Look-ups in named tables: a row name and a column name give one cell, copied from the table.

bemeg =
cols = firolu, kanetad, motup, fov, veber, mikebol
dalap: [54.25, 42.40, 55.39, 49.52, 49.18, 54.20]
vit: [61.86, 30.92, 47.63, 24.06, 51.79, 69.58]
fif: [59.89, 53.84, 57.38, 67.42, 55.15, 31.62]
rugisut: [51.19, 34.28, 47.85, 24.46, 37.16, 77.11]
kob: [52.24, 38.89, 49.24, 35.00, 45.59, 66.81]
pag: [47.49, 39.40, 43.11, 24.55, 37.64, 80.40]
tun: [50.32, 56.07, 48.98, 46.91, 70.78, 41.37]

What is the firolu of rugisut in bemeg?
51.19
What is the firolu of pag in bemeg?
47.49
What is the firolu of tun in bemeg?
50.32
What is the fov of fif in bemeg?
67.42
What is the veber of kob in bemeg?
45.59
What is the kanetad of dalap in bemeg?
42.40
What is the veber of dalap in bemeg?
49.18
What is the mikebol of fif in bemeg?
31.62
What is the veber of tun in bemeg?
70.78
What is the fov of kob in bemeg?
35.00
What is the motup of vit in bemeg?
47.63
What is the kanetad of kob in bemeg?
38.89
What is the motup of fif in bemeg?
57.38
What is the firolu of fif in bemeg?
59.89
What is the kanetad of tun in bemeg?
56.07

padup
         raboten  sav  lasira  gana  gir
goregeb      214   85      97   172  215
guf          174  139     213   200  201
lom          134  182     132   217  110
ton          142  146     183   134  161
tuvi         108  197      98   125  123
midizuk       87  124     106   232  139
rifel        160  111     230   117  108
dez          195  167     133    62  190
ber          239  209     149   156   65

tuvi, lasira => 98
rifel, lasira => 230
tuvi, sav => 197
ber, raboten => 239
goregeb, raboten => 214
ber, gir => 65
dez, raboten => 195
ton, gir => 161
ber, sav => 209
ton, lasira => 183

zeg:
         bafunu  nerelus    lat  dozapa  zadomot  dogura
gef       -0.26     0.13   0.82   -0.53    -0.29   -0.13
madapa    -0.78    -0.43  -0.21    0.35    -0.27    0.61
bigoku    -0.33     0.35   0.29   -0.30    -0.43   -0.21
dagup     -0.07    -0.38  -0.07   -0.33    -0.45   -0.47
pevobet   -0.15     0.05   0.43   -0.14     0.09    0.23
fited      0.37    -0.19  -0.23   -0.22     0.16    0.16
nar        0.36    -0.61  -0.23   -0.22     0.15    0.15

What is the lat of gef in zeg? 0.82
What is the lat of fited in zeg? -0.23
What is the dogura of pevobet in zeg? 0.23
What is the nerelus of fited in zeg? -0.19
What is the nerelus of nar in zeg? -0.61
What is the dogura of gef in zeg? -0.13
What is the bafunu of pevobet in zeg? -0.15
What is the dogura of nar in zeg? 0.15
What is the dozapa of bigoku in zeg? -0.30
What is the dogura of fited in zeg? 0.16
What is the zadomot of madapa in zeg? -0.27
What is the bafunu of gef in zeg? -0.26

lum
fields: gizimo, seka
fik: [-35, -26]
gom: [-17, -28]
lol: [-32, -59]
zubamig: [-46, -54]
govi: [-3, -35]
belusud: [42, -12]
nefevu: [71, 1]
gez: [-67, -3]
fana: [64, 11]

What is the gizimo of belusud in lum?
42
What is the seka of gez in lum?
-3
What is the gizimo of fana in lum?
64
What is the gizimo of nefevu in lum?
71
What is the seka of fik in lum?
-26
What is the gizimo of gez in lum?
-67
What is the seka of lol in lum?
-59
What is the gizimo of lol in lum?
-32
What is the gizimo of govi in lum?
-3
What is the seka of zubamig in lum?
-54
What is the seka of belusud in lum?
-12
What is the gizimo of fik in lum?
-35
What is the gizimo of gom in lum?
-17
What is the seka of govi in lum?
-35
What is the seka of gom in lum?
-28

kebo:
         romol  tase  kigoz
zenuk       84    31     98
pupebiz     33    19     42
kot         25     5      0
letefa      17    -1    -39
mobo       -10    23    -14
godezom    -19   -10     14
bek        -29   -39    -44
peb        -33    -2    -38
zol        -52   -12    -27
lires       -2   -29    -34
ripor      -32    -2    -13
bage       -54    -1    -17
lozikeg    -37     7    -21
fet        -45     4      3

What is the tase of letefa in kebo?
-1
What is the kigoz of letefa in kebo?
-39
What is the tase of kot in kebo?
5
What is the romol of lires in kebo?
-2
What is the tase of peb in kebo?
-2
What is the tase of godezom in kebo?
-10
What is the romol of bage in kebo?
-54
What is the kigoz of fet in kebo?
3
What is the romol of peb in kebo?
-33
What is the romol of mobo in kebo?
-10
What is the kigoz of mobo in kebo?
-14
What is the kigoz of zenuk in kebo?
98
What is the tase of bek in kebo?
-39
What is the kigoz of lires in kebo?
-34
What is the romol of lozikeg in kebo?
-37
What is the romol of bek in kebo?
-29
Row with the largest kigoz: zenuk

